Below is a small trained network, with its code and all its weights. Each question gives an input and a target symbol and asks what happens when units are switched off, that is, made to give their printed mean instead of their output.

import numpy as np


def w(rows, s, z=0):
    codes = np.array(rows[::2]) - 128.0
    scale = np.full(codes.shape[1], s)
    scale[-1] = z or s
    return codes * scale


def norm(h):
    return h / np.sqrt((h * h).mean(-1, keepdims=True) + 1e-5)


def f(y):
    return np.maximum(y, 0)


def softmax(a):
    e = np.exp(a - a.max(-1, keepdims=True))
    return e / e.sum(-1, keepdims=True)


def log_softmax(a):
    a = a - a.max(-1, keepdims=True)
    return a - np.log(np.exp(a).sum(-1, keepdims=True))


def net(x, mask):
    ids = ['βγδεθμπσφψω'.index(c) for c in x.split()]
    T = len(ids)
    res = E[ids] + P[:T]
    q, k, v = (norm(res) @ M[0].T for M in (Q, K, V))
    z = softmax(np.where(np.tri(T) > 0, q @ k.T / 4**0.5, -1e9)) @ v
    res = res + np.where(mask[0], z, O[0][:, -1]) @ O[0][:, :-1]
    y = f(norm(res) @ A[0][:, :-1].T + A[0][:, -1])
    res = res + np.where(mask[1:17], y, B[0][:, -1]) @ B[0][:, :-1]
    return log_softmax(norm(res)[-1] @ U[:, :-1].T + U[:, -1])


Q, K, V, O, A, B = {}, {}, {}, {}, {}, {}
E = w([
[124,71,132,139,82,113,82],'β',
[111,91,116,137,69,151,76],'γ',
[166,96,115,170,85,107,70],'δ',
[110,87,99,99,125,160,161],'ε',
[94,117,124,172,134,151,143],'θ',
[102,157,170,133,249,129,126],'μ',
[144,129,98,86,149,133,95],'π',
[142,105,103,157,77,144,64],'σ',
[122,129,156,149,142,132,93],'φ',
[140,99,124,143,87,128,92],'ψ',
[101,115,80,152,154,112,104],'ω',
],0.0018)
P = w([
[129,149,153,154,3,105,57],'0',
[122,148,151,157,44,120,56],'1',
[126,143,155,164,80,135,62],'2',
[125,109,160,161,118,148,70],'3',
[129,90,159,163,158,168,71],'4',
[140,73,163,173,209,174,73],'5',
[163,57,158,167,231,167,71],'6',
],0.00051)
Q[0] = w([
[115,201,162,90,144,87,249],'head 0',
[124,193,128,58,126,107,236],'head 0',
[124,57,110,192,134,167,8],'head 0',
[137,214,166,76,120,94,254],'head 0',
],0.0056)
K[0] = w([
[145,112,118,148,22,98,97],'head 0',
[142,115,106,122,3,108,109],'head 0',
[113,142,140,128,248,145,158],'head 0',
[146,113,126,134,8,110,95],'head 0',
],0.005)
V[0] = w([
[100,131,166,212,112,136,161],'head 0',
[171,117,252,129,111,158,63],'head 0',
[117,40,88,193,130,157,88],'head 0',
[171,94,93,96,71,165,194],'head 0',
],0.0024)
O[0] = w([
[73,137,169,211,152,170,195,135],'head 0',
[126,207,182,65,144,173,164,171],'head 0',
[103,188,87,121,120,46,198,252],'head 0',
[189,62,94,132,82,167,254,112],'head 0',
],0.0023,0.0021)
A[0] = w([
[208,21,56,181,53,122,245,2],'neuron 0',
[128,189,87,110,88,84,150,181],'neuron 1',
[140,111,156,170,120,146,34,215],'neuron 2',
[62,158,142,250,179,134,171,111],'neuron 3',
[66,94,175,128,109,61,209,56],'neuron 4',
[154,76,73,155,90,114,89,95],'neuron 5',
[105,114,101,20,137,88,112,137],'neuron 6',
[159,78,196,145,171,69,152,227],'neuron 7',
[245,120,112,214,163,117,128,227],'neuron 8',
[129,164,202,70,84,123,217,92],'neuron 9',
[87,14,173,143,119,179,90,151],'neuron 10',
[189,166,59,62,128,96,87,65],'neuron 11',
[166,27,73,187,146,192,170,98],'neuron 12',
[242,110,126,114,71,116,185,225],'neuron 13',
[140,44,212,173,138,132,91,146],'neuron 14',
[156,126,208,162,181,160,71,102],'neuron 15',
],0.0021,0.0011)
B[0] = w([
[3,73,168,60,245,236,247,254],'neuron 0',
[172,93,93,137,186,135,168,183],'neuron 1',
[129,103,153,126,206,148,221,203],'neuron 2',
[163,66,189,160,12,185,66,167],'neuron 3',
[144,62,231,104,112,168,164,160],'neuron 4',
[92,144,119,113,203,172,147,179],'neuron 5',
[150,109,189,183,63,152,96,162],'neuron 6',
[82,196,35,151,86,158,104,159],'neuron 7',
[70,118,218,68,67,108,138,164],'neuron 8',
[132,132,50,77,163,68,60,153],'neuron 9',
[230,177,110,119,145,85,107,172],'neuron 10',
[186,52,142,193,96,200,121,141],'neuron 11',
[174,184,88,101,128,18,137,198],'neuron 12',
[112,130,145,122,239,152,117,216],'neuron 13',
[172,121,55,92,138,211,178,157],'neuron 14',
[102,157,110,29,162,170,80,171],'neuron 15',
],0.0019,0.0024)
U = w([
[210,205,29,228,104,198,189,112],'β',
[57,234,211,88,151,181,59,161],'γ',
[248,42,116,93,143,179,44,158],'δ',
[47,45,101,58,206,187,230,194],'ε',
[73,71,217,249,22,198,146,116],'θ',
[111,62,225,47,39,3,135,98],'μ',
[213,172,218,211,157,46,197,81],'π',
[120,138,133,153,121,119,142,4],'σ',
[61,168,16,78,2,139,138,81],'φ',
[204,216,26,57,180,31,125,89],'ψ',
[46,75,33,235,157,25,69,130],'ω',
],0.0075,0.0041)

Each question gives the input, a string of symbols that net reads in full, and the target symbol t.
The units are the heads (4 rows each of Q, K, V and O) and the neurons (one row each of A and B). Each row of codes is followed by its name. A weight is (code - 128) times the scale printed after its matrix; where a second scale follows, it is the last column's (O, A, B and U).
mask holds one flag per unit, heads first, then neurons. A switched-off unit (its flag False) gives its mean, the last column of its rows in O or B, instead of its output. The means were averaged over made-up inputs and are rounded, as every weight is.
A unit's drop is (log p(t) with every unit on - log p(t) with that unit switched off) / (log p(t) with every unit on - log p(t) with every unit switched off).
The circuit of an input: a set's keep is (log p(t) with only the set's units on - log p(t) with every unit switched off) / (log p(t) with every unit on - log p(t) with every unit switched off). Starting from the 12 units with the biggest drops (on a tie, the unit counted first), units are removed one at a time, each time the one whose removal leaves the highest keep (on an exact tie, the one counted first), for as long as the keep stays at least 0.8.
circuit, biggest first: the units of the circuit, biggest drop first
unit that matters most: the unit with the biggest drop
top k neurons: the k neurons with the biggest drops, biggest first
drop when u is switched off: that unit's drop, to one decimal
input μ β π σ ε, target γ: circuit, biggest first	(head 0; neuron 0; neuron 6)
input ε θ β θ σ ψ, target θ: circuit, biggest first	(head 0; neuron 3)
input ω β δ π, target δ: circuit, biggest first	(neuron 11; neuron 0)
input μ γ ε π ψ, target γ: circuit, biggest first	(head 0)
input σ θ π σ β, target δ: circuit, biggest first	(neuron 0; neuron 10)
input ε φ π β δ, target δ: top 2 neurons	(neuron 0; neuron 11)
input ψ μ ε, target γ: circuit, biggest first	(head 0; neuron 0; neuron 1)
input σ σ β δ, target π: top 2 neurons	(neuron 0; neuron 8)
input β β σ γ, target φ: top 2 neurons	(neuron 0; neuron 13)
input ε σ ε ω μ ε, target ψ: top 3 neurons	(neuron 0; neuron 10; neuron 4)
input ψ ε ψ ε ε θ γ, target θ: top 2 neurons	(neuron 3; neuron 0)
input γ β β ω ε ε φ, target γ: top 2 neurons	(neuron 0; neuron 15)
input ψ ψ β β, target μ: top 2 neurons	(neuron 0; neuron 4)
input σ ω θ, target θ: unit that matters most	neuron 3
input ε γ μ γ ε θ, target γ: top 2 neurons	(neuron 15; neuron 0)
input σ ε μ ψ β ψ θ, target γ: drop when neuron 15 is switched off	0.1
input γ β β, target μ: drop when neuron 7 is switched off	0.0
input π ε β ε φ ψ, target γ: drop when neuron 0 is switched off	0.2
